Each row is followed by its class.
[ 239  124  -11 -309  129 -242  -53  131 -225   50  115  137 -130  -51
   76 -149  -43   20    4 -275  194  138   56  -53 -124  244 -426  109
 -255 -205  257 -130 -105 -137   89   96  -72  212   47  150   93  134] -> Muzuv
[  28   71  -82  101   56 -222  -17  -34  -44 -112  -21 -162  -52  -74
  -66  164 -126 -116  134 -215 -108    5  -54   74  -88  -61  -77  169
 -447  -25  133 -254   87 -141   -2   50   79  -62  217    1  -27  142] -> Rebu
[ -37  412  117 -308  -54 -120   75  205 -309   76  -14   72  -16   77
 -307  -76  -33 -335  121 -126   12 -236  100 -350  445  264  240  -72
  168  173  -43 -116   78  103  -15   35 -146   82   98  -55  -79  -60] -> ruru
[ -35  -26  -63  -47   66  -52 -357  -61 -271   -6 -256  223   48   -5
  218  -19    6  207   89 -327  251   28  -87   74   56  156 -137  -11
 -243  -68  138  103    5  -89   91  -41   52  153  203  393   81   35] -> ruru
[  66 -136  -58 -198   64   38  188  -71  -83   48 -195  127  128 -189
 -161 -339  115  367  -63 -212  251  200 -102  -98 -189  115   11 -193
   56  105  281  175 -113  -76  -48   69 -141  -38 -189 -162  168  293] -> patom
[   5 -147  -27  -46   94  124  163 -132  -36  -28 -209  208  117  -13
 -251  -59   12  451  -30 -226  153  166 -304 -273  212  302  253 -108
   17  343 -125   57  -69    3  -13  305  -72   20  192   -5 -282   18] -> leno
[ -14  -59    3 -235 -107 -148   -7   22 -106 -130  -64  -93  -64 -241
   87  -71   -7  164  -76   49  176  196  -81 -112 -128  187  -75  -97
   46  -76  157  -52  -16  -75  -71  -12 -210 -154 -156 -241  171  199] -> leno
[  29  -23  124   65 -220 -203 -115 -334 -642  120  301  -45 -118   42
 -227  130 -360   83  119  226  -39  126  190  338 -173 -347  367   20
 -108 -262  -73 -217   84  101  182 -477  -31  -45 -173   40  405   27] -> patom
[ 298 -114    5  237 -182  266 -217   56  148   79 -310   39  142   12
  166  -14   29  393  -38  244  246 -248 -179  -33   59 -217  385  -54
  208  240  -11  145 -155   71  -44  132   76  -39 -193   -8  -84   41] -> rinaf
[-250 -252  249  -74  139    6    8 -193 -313  -68 -151  -38 -177 -189
  -75  -44   76  146  -66  -84  193  297 -153   -3  -81  258   47  -93
  -54  309   95 -105  270   64  -69  294  -54 -113  296   83 -195   51] -> Nonob
[  21  126  -57  -61   55   44  201  -16  -55 -164  -70   -5   49  -32
 -191  -79    2  153 -105 -102  -25   80  -54  -67   -2  172  188  -48
   49   84   -3  -38   58   36  -45  142  -81    7  -55 -121 -100   72] -> kozi
[-217    4  110  110 -138  219  112   67  185   -1  -57  -29   74   73
 -188   74   59   17   97  -46  -89   30  -72   31   75 -199  112  -49
  -27  344 -174  -27  150   13 -100   -8   -2 -173   76  -24 -231 -159] -> Nonob
[-127 -134   97 -128  171  -54  229  -89    4  -75   54   56   -2 -117
 -276  -79   10  133  -68  -85    2  162 -116 -162  149  206   65 -135
   84  279   19   -2   51  -38    2  180  -37 -141  140  164   44  -27] -> Nonob
[-119   96   74  -22  -12  -56  180   -2 -209  -24  121 -135  -63   43
 -118 -149   -7 -101   47  -25    3  -50  -27  -64  182  165  -32   49
   -2  294 -132 -300  -34    7  -74 -121  -40 -150   -4  -39  102   41] -> leno
[ -88  -72   45  138   46  -87 -187 -144 -147 -114  312   81 -160   40
 -433  -22  106  332   26   21  202  251  124  -24   23  338  -53   27
  141 -131  391 -154  -50   58 -256  -26   19 -206  250  158  350 -123] -> rinaf
[ -36 -146  -17  211 -126  204  -79  -94   24  -14   -9  -11   -8  -44
  136  292  -86  128  103  -23  106    0 -235  112  -80 -353   95  -48
 -137  157  -20   48  119   40  -52 -102   41  -81  229   67 -169  104] -> ruru
[ -43  200  216 -115   67 -128  108 -170 -586 -176 -239  -49  -81   41
 -100   90  -16  181   58 -404  -23   44 -144 -130  159  428    2  -30
  185   18  154 -228    2  154 -171  246 -137  149  331   10  -94  128] -> kozi
[  14  197 -196   14  186  105   62   83  -69 -247 -209 -117  147 -328
 -192 -140  177   42 -130 -287   23   51  -88 -183  -82  100   47   52
  165  203   66 -148  -36  -23    3  518   66  340  -60  176  -91   91] -> Rebu
[ 154  -51  216 -112   15  -91    5 -161 -339  -58 -189  185   48  128
  -48  -81 -120  -41   29   42   20   94  -45 -106  -21  128   63 -170
   14    7 -115 -140 -199   17   92   92  -10   35   88 -169  116  201] -> leno
[ -23  110  -53   11  -24  207   24  -67 -122  100 -112  185  -52  -62
  -52   95  -51  346  -63   36  168  -70   -3   31   71  101  264  -73
  156  -34   58  145   -3  236   66  231  -76   85   10  -92   23  107] -> bulu
[-213  266 -142  119  120   72   33 -151 -121  -69   54  -83 -111    7
  236  -12  357  182 -189 -178  272   27 -107   48  139  200 -300   40
 -253  193   91  -82  301  -75 -229 -154   27   36  216  216  -70  203] -> kozi
[ 416 -269  114 -107  202   49   39 -113  -95   84 -318  183 -188 -246
  -23 -139   -5  263  -39    7   -6  -53  188  -19 -194   60  207   27
  484  175  218  152 -242  144   65  603 -280  175  -87 -153   -8    7] -> Nonob
[-154  141   29 -170    0   94   88  149 -115  200 -182   56  110  -41
  -38  -90  -17  142   90 -162    9   -6 -171  -30  225   25 -108   21
 -149  316    4 -154    3  162   33  122  -15  151 -134   89 -146  -19] -> leno
[  72  295   96 -306   29  -59  -86   82 -278  -55 -213  234  110 -125
 -252  -60 -136   74  -96  -88  -70  -15   49  -47   59  125  236   44
  -27 -215   68  -44  -21   21  174  508 -241  160 -141  126   63  -74] -> bulu
[ 137  174  -36   48   63  164 -102   29  -99  133 -178   23  -87  198
 -128  -89   25  103   83   11  149 -133  -28 -104   11  132 -160   25
  -41   78 -129 -153 -118  -47  -66  295   43  284  -34  -27  186  171] -> Muzuv
[ -81  138  219 -258 -169  -94  -85   94 -369 -112  -97   43   75  -46
  207   78 -241   24   98 -221  118  230 -190  122   89 -132  -46 -212
  -55  189 -310 -229 -175   56  271 -206  157   97  -22   37  172  145] -> patom
[  72 -368  281  276  -14 -262 -493 -314 -372   24 -481  286  200  379
  251  159  111  137  159 -309  271 -235 -457 -138   82  166 -121   39
 -264 -123  364 -155  317 -129 -367 -275  190 -229  597  208  127  286] -> leno
[ -52  109   38   16  -12 -111  105  -31 -230   32   24 -143 -115  102
  115  -37  -37  -93   49  -49   47   -2 -107   77    0  161 -280   98
 -231  219 -179 -311    0  -19 -117 -116   58  154  210  164  -30   62] -> leno
[  -6   73  -32   -6   -1  -48  -62   36 -178  -67  -96  -15   -9   47
    6   52  -15  146   15   21   85   76 -104  -13   19  136 -285   26
  -57   87  -32 -185   25   12    2  -56   55   69  172  259   -4   12] -> Muzuv
[-246 -191  246  -36  -96  -51  -97 -262 -437  303    6  150  118   49
   88  -15  -36  300  128 -116  248   -8 -111   28   67  -82 -134 -106
  -51  207  -24 -102  -33   84  234 -151   18   77  -59  196   89   95] -> patom
[-167    7  148  -69   20 -220   98 -105 -364  -36 -126  -65  116    6
 -230  -39   -9 -188  153  -32   35  203  -63  -89  171  300 -232  -48
 -151  210   14 -371   14 -141  -50   14  143   49  209  111  138  113] -> ruru
[ -45 -112   57  -15  107   83  107 -197 -181 -271 -305    1  -98 -180
 -180   86  -15  146 -114  -97  100  161 -133  -84   92  131  241 -130
  135  150  -99  -40   38  137  -12  256 -143  -86   80 -163   55  212] -> kozi
[-162 -251  227    1 -150 -116 -229 -225 -410  123  143  -16  -49  -89
  355 -174 -194  210  -38   69   82  143  -16  -40 -155 -137   11 -120
  -44  160    9  -58 -352   58  219 -168   19  168  -75   50  160  234] -> Muzuv
[  52 -157   36   -1  -11 -101 -167  -30 -227 -129 -153   -4   13 -124
  -89  -45    9  183  -82    4   51   40  -92  -33   42   44  -26   -6
 -151  327 -133 -206  -98   -6  -96   70   55  188  146  249   54   81] -> ruru
[ 201 -115  139   68   -1 -178 -179   59 -267  110 -271  -21   88    4
 -143 -179 -101  -73   80   57  111  -74 -117  -38 -187   42   93   36
 -191  127  232 -211  -72   46  -95  326  -65    1  102   10   45  179] -> patom
[ 250   60 -213  173  169  -11  -50 -295 -280 -265  104   21 -261  140
   78   30  -65  428  -22 -444  424  297  -66   79 -232  266  100  -87
  104 -142  108   90   16  -63  -38 -217  -18  200  147  -58  290  304] -> patom
[  23  344  175   -8   96  266  -34   52 -645 -114 -588 -204  356   47
  -50 -347  209  899 -234  297  319  -55 -454 -148  440  446   11  -41
  -51  189  338 -225 -120   70 -273  304  107  142 -299  352 -481  301] -> leno
[ -30  214   16 -234  129   34  231  -59 -124 -168 -132  180  115 -161
  -83   18  -56   78 -151 -231  126  154 -218  -98  110  129   77  -48
  -43   46   -7  -46    0   -1   80  208  -52  220   35    0 -125  173] -> Rebu
[-148  -97   69  -54  -51  -44 -131 -107 -356  186  -19   36  -32  -45
   98  -70  -73   73   86 -134  166  -27  -28   61   10   26  -74   16
 -176  186 -172 -139  -90  -16  194  139   42  104   82  192  107   67] -> leno
[-349  150  107 -130    3   67  134    6 -128   42 -172  -31  193 -213
  104  -73   43  163  -62 -133  110  -34 -117  -44  185   13   68  -17
  -29  377  -23  -56  140  -22  115  167 -122  186 -280    3 -301  103] -> rinaf
[ 126  130  240 -211 -268 -157  -16  131 -503 -321  -38   88  102 -422
 -234   72 -141  462 -172 -204  218  470  -99   22  -42  -12  390  -46
  -32  239 -113 -296   11  -93  236   49 -106   29 -108   81   14    9] -> Nonob
[-231  -91  136  -41  -56 -148 -104  -93 -171  -65  -25   14   29  127
  201  -50  -85  369   -6 -175  128  280 -268   51  -23  125 -282  -66
 -115  259 -190 -253  -13   38   65 -326  100   50  116  254  -32    3] -> ruru
[-118  283  142   74 -150  197 -480  158 -534  313  -11   32  -97  -65
 -150 -209   35  403  -14  127  346   76  167  299 -288 -285  240  -79
   39   13 -217  -82  -18  118  272  176 -102   88 -279   71  309   78] -> patom
[  20  133  175    7  -67  -98   52   61 -173   46   48   38   33   38
  -53  125  -67  154  -25   47 -165  -87   30  175  -24  -16 -166  106
 -156  180  -23 -278   59   79  143  139  -17    0   18  116   30 -101] -> rinaf
[-256   -6  110 -230  122   -1  240 -144 -260   81 -138   33   38 -247
    1  -77  -32  123   21 -246  134   48 -202  -25  -28  206   12 -167
 -160  239 -171  -44  -27   39  218  215  -23  188  -62   17  -96  137] -> kozi
[-234   87   14 -121  185   55  388 -161  117 -116  109  189   35   -5
 -362  -56   71  -39 -145   18   45  245   23 -134  288  246  177  -66
  253   44  -83  103   95    3 -194   70 -172   42  181   45 -239  -64] -> leno
[-196  -74  130  -15  -35  -41 -137 -266 -339  -63  -67  225  -29   23
 -123   24 -120  418   -4   -3  144  230 -140  -67  122  179   63 -116
  -89  123 -254 -205  -91  130  151 -177  -69   66   -6  105  157   -6] -> rinaf
[-327  422  -34 -316  101  322   28  327  218   31 -113   -1  -20 -298
 -145   52  111  381 -110 -381  205  304 -129   91 -141 -313  -94  -32
   17  -50  -28  323  167  -36  203  309 -208  179 -137  171 -433 -123] -> Muzuv
[  66  -26  -29 -102   29  -23  155  -37 -202 -145   80  -16  -12 -169
 -178   34  -68  246 -168  -95   23  165 -127 -117   11  -17  142   42
   27  211   27  -53  131  -67   19   44  -88    4  134   56 -175  113] -> ruru
[-122 -132  -70  158   85   55  -42 -160   -4 -236  -17  -15  -56  -99
  -66   73  -12  307 -119   89   35   58 -158  -91  -54  144   68  -66
  -87   68  165   80   22  -58  -59  -60   13 -181  182  -64  134  173] -> Rebu
[-216   25   64  -96   16 -420  222 -260 -391  -75  211 -115  -80   96
   77 -101 -150 -226   17 -175  -46   64  120  107 -192  229 -349  143
  -91  139  210 -471  136   -9 -245 -263   59  281  221  -32  146  298] -> Nonob
[  45 -439  237   -3 -116  -16 -135 -209 -297   92  -93  252  -72 -157
  218  234 -157   40  124   -3  292   32  -60  164  -32   29  -45  -68
 -115  -96  226   68  -59   88   -2   46  -99  109  114    5  243  174] -> Rebu
[ 186  208 -173  -62  139  -94  280   41  264 -125   28  -78   -6 -130
 -244   32   82  121 -165  -78 -102   12  -27   60  -33 -155  -23   68
   64  126 -129  -67  -61  -51  -82   84   42   51  105   69  -53   25] -> Rebu
[ 112   64 -182  -13   82  -82  144 -129 -146 -234  -16  -14   32  112
  -87  -48  -70  307   33 -189   66  114 -134 -171  -57  130   38  -69
  383  235 -119  -35 -176  -52 -116 -333   53  216  238  -45 -138  100] -> Nonob
[-220 -102  295   37  -86  129 -119 -107 -474  -46    8  106  -82   -7
  -96   19  -47  249   81   32  244  229  -54  -71  167  235  147 -284
  192  121   27  -62  -25   55  103 -100  123 -173   96  -88  386  191] -> Rebu
[-169    5  111 -357   37  -16  311 -178 -245   -5   32  184  210 -112
 -239 -102  -57  176  -32 -158   90  183 -115 -130  255  152  100 -173
   76  295  -95 -150  -50   43  124  195  -66   87 -100  -35 -111  109] -> ruru
[  27  201 -158  -71  245  -14  164  -35  -84 -131 -148  -70  -81  -36
 -219  -90   40  289  -43 -107  112   87 -259 -218  260  463  227 -214
   36  156  -56   58   60  -37  -58  -10  -57  -67  -10 -103  192  136] -> Rebu
[-358  181 -114  -11  126  294   46 -278 -288 -284   87   66 -160   73
 -582   78   25   36   81 -566 -228    0   71 -125  142 -325  393  -64
  175  290 -295  -44  109  291 -166 -113 -174  188  285 -101 -232    5] -> Rebu
[  61 -310  -65  105  -43   73 -123 -102 -148 -144 -106   58   26 -118
    2   74 -119  293  -51  131   89  161 -236    0 -151 -114  128    1
   -5  136  -16  -39  153  -13 -133  -68  -59   13  143  236 -112   64] -> Nonob
[ -40  141   18 -125   91   -4  205 -132 -168 -161 -176  109   99 -123
 -303   37 -160   10   -7  -77  -72   59 -136  -79   40   15  249   -4
  -11   87  -40 -109  -24  -12   -3  227 -100   41  152  -17 -102  101] -> leno
[ 131 -207  -70  -22  -62   39 -222  -32  -47  -49  -99  195   -9  -21
   10   22  -31  121   81  -38  243   50  -67 -153   17   33   60  -78
   93  -15  189   79  -49    8 -104  -48  -67  -66   98  -75  134  134] -> Muzuv
[ -19 -242   -3 -185 -161   60    8   -1 -138  329    5  169  -59 -162
  301  -80 -119  105   91  -72  218 -193  -79  -42  120   37   77  -11
 -183  347  -12   14  -40  180  114  161 -178   29  -59  -29 -196   71] -> rinaf
[  44 -238   62   21 -125 -111 -125 -173 -154  -93 -133  217   17 -169
  140  -75   14  170   -6   24  270  133  -76 -208  179  195 -132  -50
  -88  102  -11 -139 -294 -137  -20 -142  -93  -53   84  151  273  210] -> ruru
[ 141   14   80 -156   -3  -88  158  -67 -270 -137 -399  123  192  -96
  165  -72  -40  225 -122 -183  148  166 -285 -101  -41  190  -14  -95
 -253  235  -77 -160  -33   40  119  215 -148  146   35  -43 -426  259] -> patom
[  10  148   41 -284   12  -75   94    2 -332   59  -88   84   -9 -464
  -56   83 -101   44  -63  100  190  235   51  146  161    9   50   13
  106 -136  225  -69  -26    7  146  245    1   79  -84  196  286  136] -> kozi
[  66  -36   51  199  -26 -117 -290  -24  -72 -130 -291   50 -111  -68
  118    5  -33  147    9 -151  280  179 -106   93 -433   65  -15   -5
 -220  -21  -29  -52  112 -121  121 -117   30   73  165  228  151   30] -> Rebu
[-236   52   33   75   72   86  316  -88   47   55  215 -124    1  194
  151  -14  -61  227  -73 -179 -236 -112 -266   33  -78  -37   -8    6
 -132  446 -210  -48  188  148   52 -288   78  123   31    0 -429  -73] -> Rebu
[ -76 -299   76   73 -107   25  -80 -216 -458   99 -190  -36   66 -282
   79 -122   -9  455    8 -336  349  321 -138  212 -180  -99  157  -61
  -19  145  193  -77  -28   95  106  125   -2  -19 -118   69  172  284] -> ruru
[ 114   38 -170  136  231  185  165  -56  240 -436  210   98 -106 -183
 -163  -22   50  199 -277 -163  207  158 -162 -130  -33   15  347  -95
  -66  379 -174  152 -111  -33 -132  -92  -26  200  181   39 -198  106] -> Muzuv
[-126  129  154 -126   -4  118  117  189  -78 -103 -224  -50  231 -204
   49  -97   73  415 -193  135   44  382 -375   11  125   65  -53  -89
  149  361  -68 -247   88   52  104  145  -49 -206 -296   23  -86    1] -> bulu
[ 210  204  185  -81  178 -176  -14  166 -435  148   99   26  110  -13
  -51 -141    3  317  -70 -227  171 -181  -31   72   72  223   25   10
   -3    2  221 -112  -48  122  251  297 -117  219 -351  143  122   62] -> Rebu
[ 185 -126  -73  168    0   94 -278  -45 -139 -105 -200  145  -77  -56
  125  226  -47  104   62   46  308 -100 -106 -117  -83   14  125  -55
  -61  -29  198   10  124  131  -84   38   24  131  195  -59 -144  267] -> kozi
[ -22   62   32  -38   87 -110  284 -171 -548 -349   46 -166  -21 -115
 -253  -79  -45  354 -122 -405   14  201 -230  -11 -203  405  178 -141
    8  312   35 -182   30   50   55   -6   43  -50  226  -18  133  135] -> ruru
[  23  148   25  150 -184  352 -263 -201  124  -65 -271  176 -104  117
  491  318  -68   -5  187 -175   91 -217 -112   76   15 -337   72  -31
   30 -118  -51   96 -151  113 -152  -95  -28  252   -7 -231   31  168] -> patom
[  40 -221  122   32   19   -8 -203 -185 -422 -150  -75  104 -133   70
    3   63  -88  211  103 -187  234  133 -187  -63  -51    3 -148  -92
  -53  227  -57 -198  -29   22  -17 -147  -77  -29  250   51  177  241] -> patom
[ 171  -16   19 -116   13 -139  -83  -22 -147 -141 -169   90   61  -44
 -150   64  -73  216   28 -197   87  139 -238 -167  120   59   89  -91
 -184   78  -53 -134  -68  -76  -12   80  -67  -10   73    1   49  113] -> Nonob
[-101  -29  120   15  -41   36  146  -74 -113   67  102  -15  -59   34
   86   33  -92  -40  -15   32   17  -44    3  -33    7   52  141  -28
   37  410 -195  -82  123  153  147  -18 -139  189 -124 -171 -203  -46] -> Muzuv
[ 148   -2  -25   31  -41   53 -266   10  183   61   74   85 -138  -84
  234   31  -68  -15   14  164  156   78   43   39 -208 -134   80   25
  -50 -328  360  101   25  -15  -71  141 -139  -79  -85 -114   49  105] -> ruru
